Below are the code and all the weights of a small trained network. Each question names an input and a class and asks about switching units off, where a switched-off unit gives its printed mean instead of its output.

import numpy as np


def w(rows, s, z=0):
    codes = np.array(rows[::2]) - 128.0
    scale = np.full(codes.shape[1], s)
    scale[-1] = z or s
    return codes * scale


def norm(h):
    return h / np.sqrt((h * h).mean(-1, keepdims=True) + 1e-5)


def f(y):
    return y / 2 * (1 + np.tanh(0.7978845608 * (y + 0.044715 * y**3)))


def log_softmax(a):
    a = a - a.max(-1, keepdims=True)
    return a - np.log(np.exp(a).sum(-1, keepdims=True))


def net(x, mask):
    res = np.array(x, float).reshape(1, 7) / 4 @ E
    u = 0
    for l in range(3):
        y = f(norm(res) @ A[l][:, :-1].T + A[l][:, -1])
        res = res + np.where(mask[u : u + 5], y, B[l][:, -1]) @ B[l][:, :-1]
        u += 5
    return log_softmax(norm(res)[-1] @ U[:, :-1].T + U[:, -1])


A, B = {}, {}
E = w([
[105,130,138,132,131,113,130,132,123,119,148,152],'x0',
[119,98,105,107,144,142,136,131,151,121,129,117],'x1',
[88,131,229,136,196,154,97,140,177,154,107,76],'x2',
[112,131,119,145,134,127,128,110,133,120,125,125],'x3',
[194,160,165,164,158,254,155,94,159,150,232,156],'x4',
[110,188,109,100,83,118,161,151,152,30,121,47],'x5',
[156,118,147,125,109,131,114,124,127,117,127,130],'x6',
],0.0035)
A[0] = w([
[138,141,113,152,122,216,164,144,179,150,137,168,198],'L0N0',
[131,139,197,172,186,210,114,90,183,158,196,95,59],'L0N1',
[101,129,142,103,109,125,144,151,56,89,128,147,252],'L0N2',
[182,108,181,101,93,74,109,130,113,129,104,133,174],'L0N3',
[145,207,46,109,55,136,254,123,146,39,133,124,107],'L0N4',
],0.0032,0.0013)
B[0] = w([
[196,152,78,145,135,134,80,99,123,151,168,116,184],'L0N0',
[124,241,80,41,80,127,167,173,202,147,99,171,235],'L0N1',
[135,165,120,80,92,253,141,102,101,130,113,73,177],'L0N2',
[11,139,112,139,208,120,146,137,136,133,161,114,160],'L0N3',
[181,135,183,105,100,145,132,101,155,177,203,130,252],'L0N4',
],0.0041,0.0026)
A[1] = w([
[144,154,183,120,248,135,84,121,242,178,111,128,43],'L1N0',
[95,49,167,197,213,135,109,130,122,211,103,133,2],'L1N1',
[97,53,68,101,123,60,59,139,2,106,40,179,55],'L1N2',
[178,107,59,117,33,85,176,116,74,85,159,98,25],'L1N3',
[140,201,57,74,32,151,172,125,160,79,120,140,110],'L1N4',
],0.0032,0.00087)
B[1] = w([
[123,162,144,102,134,105,193,99,114,119,152,136,209],'L1N0',
[103,144,175,23,154,2,181,58,118,63,114,98,170],'L1N1',
[192,199,150,120,133,157,173,62,197,168,180,130,253],'L1N2',
[103,110,203,109,188,78,186,55,141,188,94,153,191],'L1N3',
[88,145,184,96,189,96,151,120,95,96,61,118,224],'L1N4',
],0.0051,0.0029)
A[2] = w([
[175,149,58,111,117,153,110,66,144,233,152,195,244],'L2N0',
[193,164,148,114,73,174,180,121,192,121,171,148,38],'L2N1',
[73,145,139,167,171,107,48,237,172,95,4,100,43],'L2N2',
[203,145,36,185,137,243,80,176,129,112,162,184,131],'L2N3',
[86,145,137,122,72,113,124,217,181,82,117,76,100],'L2N4',
],0.0036,0.0012)
B[2] = w([
[117,78,44,187,102,174,77,173,88,126,191,158,255],'L2N0',
[145,99,138,146,172,2,127,75,188,217,130,188,201],'L2N1',
[146,88,103,207,62,148,98,194,73,116,171,210,147],'L2N2',
[25,80,170,109,53,119,108,152,97,12,3,15,164],'L2N3',
[64,34,142,155,112,160,118,115,36,88,175,112,149],'L2N4',
],0.005,0.0042)
U = w([
[253,130,44,152,163,139,136,39,188,240,222,215,3],'0',
[60,186,226,34,226,60,184,105,158,69,26,32,254],'1',
[53,11,44,243,51,215,25,219,24,23,157,103,149],'2',
],0.0045,0.00047)

Each question gives the input, the list of numbers given to net, and the class t.
The units are the neurons (one row each of A and B). Each row of codes is followed by its name. A weight is (code - 128) times the scale printed after its matrix; where a second scale follows, it is the last column's (A, B and U).
mask holds one flag per neuron, layer by layer. A switched-off neuron (its flag False) gives its mean, the last column of its row in B, instead of its output. The means were averaged over made-up inputs and are rounded, as every weight is.
A unit's drop is (log p(t) with every unit on - log p(t) with that unit switched off) / (log p(t) with every unit on - log p(t) with every unit switched off).
The circuit of an input: a set's keep is (log p(t) with only the set's units on - log p(t) with every unit switched off) / (log p(t) with every unit on - log p(t) with every unit switched off). Starting from the 12 units with the biggest drops (on a tie, the unit counted first), units are removed one at a time, each time the one whose removal leaves the highest keep (on an exact tie, the one counted first), for as long as the keep stays at least 0.8.
circuit, biggest first: the units of the circuit, biggest drop first
most important unit: the unit with the biggest drop
top k neurons: the k neurons with the biggest drops, biggest first
top k neurons in layer l: the k neurons of layer l with the biggest drops, biggest first
drop when u is switched off: that unit's drop, to one decimal
input [-8,4,4,5,-1,2,7], class 2: most important unit => L1N2
input [2,-2,-4,0,5,-1,3], class 2: top 3 neurons => [L2N3; L1N2; L1N1]
input [-6,0,-5,6,3,-1,-5], class 2: top 2 neurons in layer 2 => [L2N3; L2N0]
input [8,-8,2,-2,-4,-7,1], class 1: top 2 neurons => [L1N1; L0N1]
input [-6,-2,7,-7,-1,4,0], class 2: circuit, biggest first => [L1N2; L2N2]
input [8,0,0,7,-3,0,-3], class 0: top 3 neurons => [L1N2; L0N1; L1N4]
input [-6,0,1,-4,4,3,7], class 1: top 2 neurons => [L1N2; L2N0]
input [-4,-7,-2,-3,-8,-3,-5], class 0: top 2 neurons => [L1N2; L1N4]
input [5,-3,2,-2,7,3,5], class 1: top 2 neurons in layer 2 => [L2N3; L2N2]
input [2,8,-7,-6,0,4,6], class 1: top 2 neurons => [L1N4; L1N2]
input [-1,-8,-8,-6,-5,4,4], class 1: top 2 neurons in layer 1 => [L1N4; L1N3]
input [-2,-5,6,-4,-1,-6,3], class 1: top 2 neurons in layer 1 => [L1N1; L1N2]
input [-8,-5,-5,1,-3,2,7], class 1: drop when L1N4 is switched off => 0.4
input [8,8,6,3,-4,2,7], class 2: drop when L2N2 is switched off => 0.2
input [-8,-1,-3,-8,-6,-2,4], class 0: circuit, biggest first => [L1N2]
input [-6,8,8,0,-7,6,1], class 2: drop when L2N2 is switched off => 0.3
